Here is a tiny trained network, its code and every weight. The questions are about switching its units off for an input and a target symbol, where a switched-off unit gives its printed mean instead of its output.

import numpy as np


def w(rows, s, z=0):
    codes = np.array(rows[::2]) - 128.0
    scale = np.full(codes.shape[1], s)
    scale[-1] = z or s
    return codes * scale


def norm(h):
    return h / np.sqrt((h * h).mean(-1, keepdims=True) + 1e-5)


def f(y):
    return y / 2 * (1 + np.tanh(0.7978845608 * (y + 0.044715 * y**3)))


def softmax(a):
    e = np.exp(a - a.max(-1, keepdims=True))
    return e / e.sum(-1, keepdims=True)


def log_softmax(a):
    a = a - a.max(-1, keepdims=True)
    return a - np.log(np.exp(a).sum(-1, keepdims=True))


def net(x, mask):
    ids = ['Πβγδζητφ'.index(c) for c in x.split()]
    T = len(ids)
    res = E[ids] + P[:T]
    q, k, v = (norm(res) @ M[0].T for M in (Q, K, V))
    z = softmax(np.where(np.tri(T) > 0, q @ k.T / 3**0.5, -1e9)) @ v
    res = res + np.where(mask[0], z, O[0][:, -1]) @ O[0][:, :-1]
    y = f(norm(res) @ A[0][:, :-1].T + A[0][:, -1])
    res = res + np.where(mask[1:9], y, B[0][:, -1]) @ B[0][:, :-1]
    return log_softmax(norm(res)[-1] @ U[:, :-1].T + U[:, -1])


Q, K, V, O, A, B = {}, {}, {}, {}, {}, {}
E = w([
[77,158,47,106,91,34],'Π',
[10,61,68,165,77,106],'β',
[39,102,136,52,129,220],'γ',
[106,19,137,158,116,3],'δ',
[79,124,92,169,179,103],'ζ',
[155,45,68,66,59,170],'η',
[206,35,24,250,99,96],'τ',
[105,6,83,84,205,73],'φ',
],0.0036)
P = w([
[246,254,218,108,157,163],'0',
[102,70,48,130,125,78],'1',
[72,55,54,143,115,86],'2',
[91,55,66,148,146,101],'3',
[96,52,65,124,128,111],'4',
[96,55,58,147,113,109],'5',
[107,75,82,139,119,122],'6',
[102,75,73,140,116,129],'7',
[82,66,87,136,122,136],'8',
[98,60,73,142,142,147],'9',
[86,75,78,144,143,147],'10',
[93,65,72,138,149,143],'11',
[78,70,70,111,131,129],'12',
[89,81,70,154,151,146],'13',
],0.002)
Q[0] = w([
[210,221,241,112,148,157],'head 1',
[195,219,254,135,148,147],'head 1',
[77,79,52,156,132,92],'head 1',
],0.0058)
K[0] = w([
[1,33,36,188,74,124],'head 1',
[3,23,25,177,62,149],'head 1',
[244,179,176,72,131,109],'head 1',
],0.0052)
V[0] = w([
[82,203,185,183,107,61],'head 1',
[99,27,112,148,171,57],'head 1',
[157,178,250,135,255,147],'head 1',
],0.0042)
O[0] = w([
[3,136,230,179,96,156,175],'head 1',
[117,205,151,27,170,23,142],'head 1',
[175,59,254,157,233,212,253],'head 1',
],0.0037,0.0034)
A[0] = w([
[162,55,161,203,165,207,90],'neuron 1',
[114,125,6,72,112,98,125],'neuron 2',
[135,74,190,145,136,177,89],'neuron 3',
[254,192,183,150,165,140,103],'neuron 4',
[188,96,143,208,111,52,30],'neuron 5',
[169,101,119,72,220,102,108],'neuron 6',
[63,142,241,44,119,79,2],'neuron 7',
[51,148,182,77,181,155,90],'neuron 8',
],0.0056,0.0031)
B[0] = w([
[107,226,93,36,86,106,254],'neuron 1',
[177,238,222,195,187,182,208],'neuron 2',
[197,242,137,103,104,123,194],'neuron 3',
[12,73,86,149,247,156,114],'neuron 4',
[214,127,225,142,139,182,118],'neuron 5',
[13,125,71,103,79,136,155],'neuron 6',
[254,29,148,130,46,66,126],'neuron 7',
[198,170,214,207,144,119,160],'neuron 8',
],0.0039,0.0045)
U = w([
[23,93,113,207,38,169,138],'Π',
[125,248,102,93,65,28,111],'β',
[173,118,61,9,41,185,139],'γ',
[177,54,204,132,107,39,237],'δ',
[135,165,254,76,135,233,113],'ζ',
[246,101,72,208,146,183,69],'η',
[112,159,124,207,223,127,222],'τ',
[81,49,91,20,245,116,2],'φ',
],0.0044,0.0011)

Each question gives the input, a string of symbols that net reads in full, and the target symbol t.
The units are the heads (3 rows each of Q, K, V and O) and the neurons (one row each of A and B). Each row of codes is followed by its name. A weight is (code - 128) times the scale printed after its matrix; where a second scale follows, it is the last column's (O, A, B and U).
mask holds one flag per unit, heads first, then neurons. A switched-off unit (its flag False) gives its mean, the last column of its rows in O or B, instead of its output. The means were averaged over made-up inputs and are rounded, as every weight is.
A unit's drop is (log p(t) with every unit on - log p(t) with that unit switched off) / (log p(t) with every unit on - log p(t) with every unit switched off).
The circuit of an input: a set's keep is (log p(t) with only the set's units on - log p(t) with every unit switched off) / (log p(t) with every unit on - log p(t) with every unit switched off). Starting from all 9 units, units are removed one at a time, each time the one whose removal leaves the highest keep (on an exact tie, the one counted first), for as long as the keep stays at least 0.8.
circuit, biggest first: the units of the circuit, biggest drop first
top k neurons: the k neurons with the biggest drops, biggest first
drop of u: that unit's drop, to one decimal
input γ τ Π η β β φ ζ ζ γ ζ φ δ, target γ: circuit, biggest first => (head 1; neuron 1; neuron 8)
input Π β δ η ζ ζ Π τ, target Π: circuit, biggest first => (head 1)
input ζ γ ζ β η ζ φ, target ζ: top 3 neurons => (neuron 3; neuron 1; neuron 8)
input δ ζ γ ζ β δ ζ φ φ, target δ: top 3 neurons => (neuron 7; neuron 8; neuron 1)
input γ Π φ ζ ζ Π η Π, target γ: circuit, biggest first => (head 1; neuron 1; neuron 2)
input ζ γ ζ, target ζ: circuit, biggest first => (head 1; neuron 1)
input φ ζ ζ δ φ ζ Π φ γ Π ζ ζ ζ τ, target φ: circuit, biggest first => (head 1; neuron 4; neuron 6)
input δ β δ δ ζ ζ φ τ β φ β ζ ζ, target δ: circuit, biggest first => (head 1; neuron 7; neuron 1)
input γ η γ, target γ: circuit, biggest first => (head 1; neuron 2; neuron 1)
input β Π β ζ ζ Π β, target β: top 2 neurons => (neuron 2; neuron 6)
input γ δ φ δ δ Π ζ, target γ: circuit, biggest first => (head 1; neuron 1; neuron 2)
input ζ ζ Π β ζ β ζ ζ δ, target ζ: top 2 neurons => (neuron 1; neuron 3)
input δ η β β τ ζ ζ ζ β ζ Π τ, target δ: top 3 neurons => (neuron 5; neuron 2; neuron 3)
input β φ ζ τ τ φ δ Π ζ φ, target β: top neuron => (neuron 2)
input φ Π β β β β Π, target φ: drop of neuron 1 => 0.2
input Π β γ δ Π, target Π: drop of head 1 => 0.7
input Π β δ β τ, target Π: drop of neuron 3 => 0.1
input Π ζ ζ τ η γ, target Π: drop of neuron 5 => 0.0
